Here is a tiny trained network, its code and every weight. The questions are about switching its units off for an input and a target symbol, where a switched-off unit gives its printed mean instead of its output.

import numpy as np


def w(rows, s, z=0):
    codes = np.array(rows[::2]) - 128.0
    scale = np.full(codes.shape[1], s)
    scale[-1] = z or s
    return codes * scale


def f(y):
    return np.maximum(y, 0)


def softmax(a):
    e = np.exp(a - a.max(-1, keepdims=True))
    return e / e.sum(-1, keepdims=True)


def log_softmax(a):
    a = a - a.max(-1, keepdims=True)
    return a - np.log(np.exp(a).sum(-1, keepdims=True))


def net(x, mask):
    ids = ['ΔΘΛΠΣΦαβζημτψω'.index(c) for c in x.split()]
    T = len(ids)
    res = E[ids] + P[:T]
    u = 0
    for l in range(2):
        r = res
        for j in range(2):
            rows = slice(3 * j, 3 * j + 3)
            q, k, v = (r @ M[l][rows].T for M in (Q, K, V))
            z = softmax(np.where(np.tri(T) > 0, q @ k.T / 3**0.5, -1e9)) @ v
            o = O[l][rows]
            res = res + np.where(mask[u + j], z, o[:, -1]) @ o[:, :-1]
        u += 2
        y = f(res @ A[l][:, :-1].T + A[l][:, -1])
        res = res + np.where(mask[u : u + 12], y, B[l][:, -1]) @ B[l][:, :-1]
        u += 12
    return log_softmax(res[-1] @ U[:, :-1].T + U[:, -1])


Q, K, V, O, A, B = {}, {}, {}, {}, {}, {}
E = w([
[95,77,146,97,167],'Δ',
[94,75,124,189,145],'Θ',
[125,204,77,123,143],'Λ',
[65,134,65,106,164],'Π',
[68,158,157,139,97],'Σ',
[49,151,77,181,127],'Φ',
[185,174,152,115,2],'α',
[162,94,123,56,178],'β',
[87,120,64,81,93],'ζ',
[194,151,85,138,140],'η',
[152,114,80,198,200],'μ',
[137,108,187,189,123],'τ',
[137,187,104,194,146],'ψ',
[157,172,104,61,160],'ω',
],0.022)
P = w([
[128,254,194,153,163],'0',
[132,209,168,158,147],'1',
[148,154,129,154,137],'2',
[164,112,100,145,115],'3',
[173,86,85,146,106],'4',
[189,66,74,146,103],'5',
[193,51,58,146,95],'6',
],0.0069)
Q[0] = w([
[142,140,131,148,99],'L0H0',
[91,129,153,55,131],'L0H0',
[133,103,143,134,121],'L0H0',
[116,133,148,192,88],'L0H1',
[124,39,130,150,205],'L0H1',
[210,134,154,87,253],'L0H1',
],0.016)
K[0] = w([
[111,183,163,155,103],'L0H0',
[71,123,155,143,241],'L0H0',
[128,145,181,116,131],'L0H0',
[149,110,175,236,71],'L0H1',
[94,41,161,144,227],'L0H1',
[189,128,146,98,247],'L0H1',
],0.011)
V[0] = w([
[75,134,106,136,181],'L0H0',
[132,148,182,112,54],'L0H0',
[158,87,110,137,75],'L0H0',
[115,254,191,151,187],'L0H1',
[184,140,93,88,72],'L0H1',
[102,97,81,122,112],'L0H1',
],0.0049)
O[0] = w([
[131,216,125,177,167,252],'L0H0',
[147,44,97,87,119,11],'L0H0',
[116,93,134,101,101,1],'L0H0',
[157,3,50,120,83,144],'L0H1',
[157,111,185,177,164,44],'L0H1',
[121,158,133,112,106,156],'L0H1',
],0.0062,0.00099)
A[0] = w([
[165,92,119,80,124,33],'L0N0',
[99,145,244,167,149,131],'L0N1',
[198,32,114,126,114,35],'L0N2',
[105,80,79,74,142,96],'L0N3',
[78,178,169,104,148,85],'L0N4',
[142,91,152,142,123,24],'L0N5',
[131,164,185,122,148,141],'L0N6',
[109,158,187,178,123,109],'L0N7',
[61,188,231,95,152,76],'L0N8',
[98,34,174,119,49,18],'L0N9',
[94,85,190,90,100,92],'L0N10',
[79,83,26,186,199,1],'L0N11',
],0.011,0.0072)
B[0] = w([
[76,139,136,142,121,146],'L0N0',
[120,38,108,171,61,203],'L0N1',
[18,204,181,98,149,168],'L0N2',
[67,155,226,158,118,197],'L0N3',
[91,108,201,99,112,154],'L0N4',
[162,169,128,127,166,129],'L0N5',
[150,89,113,84,119,166],'L0N6',
[108,85,70,173,78,172],'L0N7',
[107,1,241,77,78,163],'L0N8',
[144,125,234,176,184,157],'L0N9',
[173,134,106,172,170,161],'L0N10',
[92,173,217,125,146,253],'L0N11',
],0.007,0.0037)
Q[1] = w([
[103,104,101,150,130],'L1H0',
[156,147,136,253,48],'L1H0',
[178,185,132,176,112],'L1H0',
[82,25,200,109,183],'L1H1',
[200,144,179,99,200],'L1H1',
[208,162,173,5,152],'L1H1',
],0.011)
K[1] = w([
[100,127,109,104,45],'L1H0',
[24,29,76,123,190],'L1H0',
[157,85,88,155,190],'L1H0',
[34,34,248,157,117],'L1H1',
[102,58,95,92,255],'L1H1',
[87,56,13,62,164],'L1H1',
],0.0093)
V[1] = w([
[150,111,167,130,193],'L1H0',
[196,183,236,147,22],'L1H0',
[127,179,253,71,107],'L1H0',
[150,89,113,113,153],'L1H1',
[166,83,166,34,193],'L1H1',
[92,53,5,175,223],'L1H1',
],0.0037)
O[1] = w([
[111,92,112,94,144,175],'L1H0',
[82,183,3,97,165,114],'L1H0',
[62,112,45,108,104,255],'L1H0',
[129,192,146,151,128,82],'L1H1',
[200,235,146,204,185,12],'L1H1',
[39,164,218,66,113,232],'L1H1',
],0.0042,0.00065)
A[1] = w([
[142,108,111,120,129,20],'L1N0',
[124,199,15,181,78,84],'L1N1',
[161,170,165,110,135,49],'L1N2',
[114,103,111,254,150,124],'L1N3',
[213,101,103,159,136,29],'L1N4',
[126,118,160,136,61,129],'L1N5',
[95,109,129,108,100,39],'L1N6',
[186,166,64,106,124,7],'L1N7',
[66,166,122,129,206,2],'L1N8',
[154,94,99,90,173,142],'L1N9',
[125,185,78,63,101,48],'L1N10',
[178,57,115,110,99,10],'L1N11',
],0.014,0.0059)
B[1] = w([
[163,90,91,214,114,128],'L1N0',
[139,43,250,117,195,204],'L1N1',
[89,62,61,124,176,146],'L1N2',
[144,207,150,14,58,254],'L1N3',
[124,71,98,118,170,139],'L1N4',
[164,111,43,159,179,183],'L1N5',
[157,155,93,138,163,141],'L1N6',
[132,129,98,254,21,148],'L1N7',
[199,104,119,244,48,174],'L1N8',
[145,143,83,84,15,173],'L1N9',
[100,231,141,155,225,161],'L1N10',
[148,160,208,183,56,136],'L1N11',
],0.0085,0.0079)
U = w([
[233,83,146,197,124,166],'Δ',
[193,147,254,79,136,3],'Θ',
[80,165,123,229,103,138],'Λ',
[48,193,128,58,60,86],'Π',
[68,2,181,97,132,211],'Σ',
[23,207,124,111,205,171],'Φ',
[151,157,197,194,198,118],'α',
[140,214,51,145,138,188],'β',
[53,79,31,150,69,215],'ζ',
[190,139,99,20,159,210],'η',
[182,238,167,155,119,74],'μ',
[61,127,233,173,65,35],'τ',
[174,100,159,131,22,26],'ψ',
[142,136,143,155,131,94],'ω',
],0.0088,0.0043)

Each question gives the input, a string of symbols that net reads in full, and the target symbol t.
The units are the heads (3 rows each of Q, K, V and O) and the neurons (one row each of A and B). Each row of codes is followed by its name. A weight is (code - 128) times the scale printed after its matrix; where a second scale follows, it is the last column's (O, A, B and U).
mask holds one flag per unit, layer by layer, with each layer's heads first. A switched-off unit (its flag False) gives its mean, the last column of its rows in O or B, instead of its output. The means were averaged over made-up inputs and are rounded, as every weight is.
A unit's drop is (log p(t) with every unit on - log p(t) with that unit switched off) / (log p(t) with every unit on - log p(t) with every unit switched off).
The circuit of an input: a set's keep is (log p(t) with only the set's units on - log p(t) with every unit switched off) / (log p(t) with every unit on - log p(t) with every unit switched off). Starting from the 12 units with the biggest drops (on a tie, the unit counted first), units are removed one at a time, each time the one whose removal leaves the highest keep (on an exact tie, the one counted first), for as long as the keep stays at least 0.8.
circuit, biggest first: the units of the circuit, biggest drop first
most important unit: the unit with the biggest drop
top k neurons: the k neurons with the biggest drops, biggest first
k most important neurons of layer l: the k neurons of layer l with the biggest drops, biggest first
drop of u: that unit's drop, to one decimal
input Σ ζ μ, target μ: circuit, biggest first : (L0N11 L1N3)
input α τ Φ, target Π: most important unit : L1N3
input Δ α ζ Λ Φ Π Θ, target τ: 3 most important neurons of layer 0 : (L0N2 L0N9 L0N11)
input τ ψ Φ, target τ: circuit, biggest first : (L1N1 L1N8 L1N5)
input β ζ α ψ, target η: top 2 neurons : (L1N3 L1N4)
input α Δ μ, target Λ: top 2 neurons : (L0N11 L1N8)
input Θ Π Π, target Λ: circuit, biggest first : (L1N8 L1N3 L0N11)
input Φ Λ Δ ζ, target Φ: 2 most important neurons of layer 1 : (L1N10 L1N8)
input Λ Δ α Φ Σ, target ψ: top 2 neurons : (L1N3 L1N11)
input ψ Δ μ α β τ Θ, target τ: top 4 neurons : (L0N2 L0N9 L1N8 L0N3)
input η Θ Δ μ, target μ: top 2 neurons : (L0N11 L1N3)
input Δ ψ Σ ψ α, target Δ: top 3 neurons : (L1N5 L1N3 L0N9)
input Φ Δ τ τ, target ψ: circuit, biggest first : (L1N3 L0N1)
input α β Δ, target ζ: most important unit : L1H0
input Θ Θ Φ α, target Δ: top 2 neurons : (L1N5 L1N3)
input Δ Δ β Θ Σ Θ ω, target β: top 2 neurons : (L1N7 L1N10)
input Δ Θ Δ τ Θ Θ Θ, target Π: 3 most important neurons of layer 1 : (L1N3 L1N1 L1N8)
input ζ α μ Δ Δ ψ, target η: 2 most important neurons of layer 0 : (L0N9 L0N2)
input ω Δ Σ, target ζ: 2 most important neurons of layer 1 : (L1N5 L1N1)
input η β α Λ ζ, target Σ: most important neuron of layer 0 : (L0N3)
input α ψ Π Δ Λ μ, target Λ: drop of L1H0 : 0.5
input α Δ ζ, target Σ: drop of L0H1 : 0.3
input Δ β Δ Δ Θ Π, target Λ: drop of L1N8 : 0.7
input Δ Θ η, target Δ: drop of L0N5 : 0.0
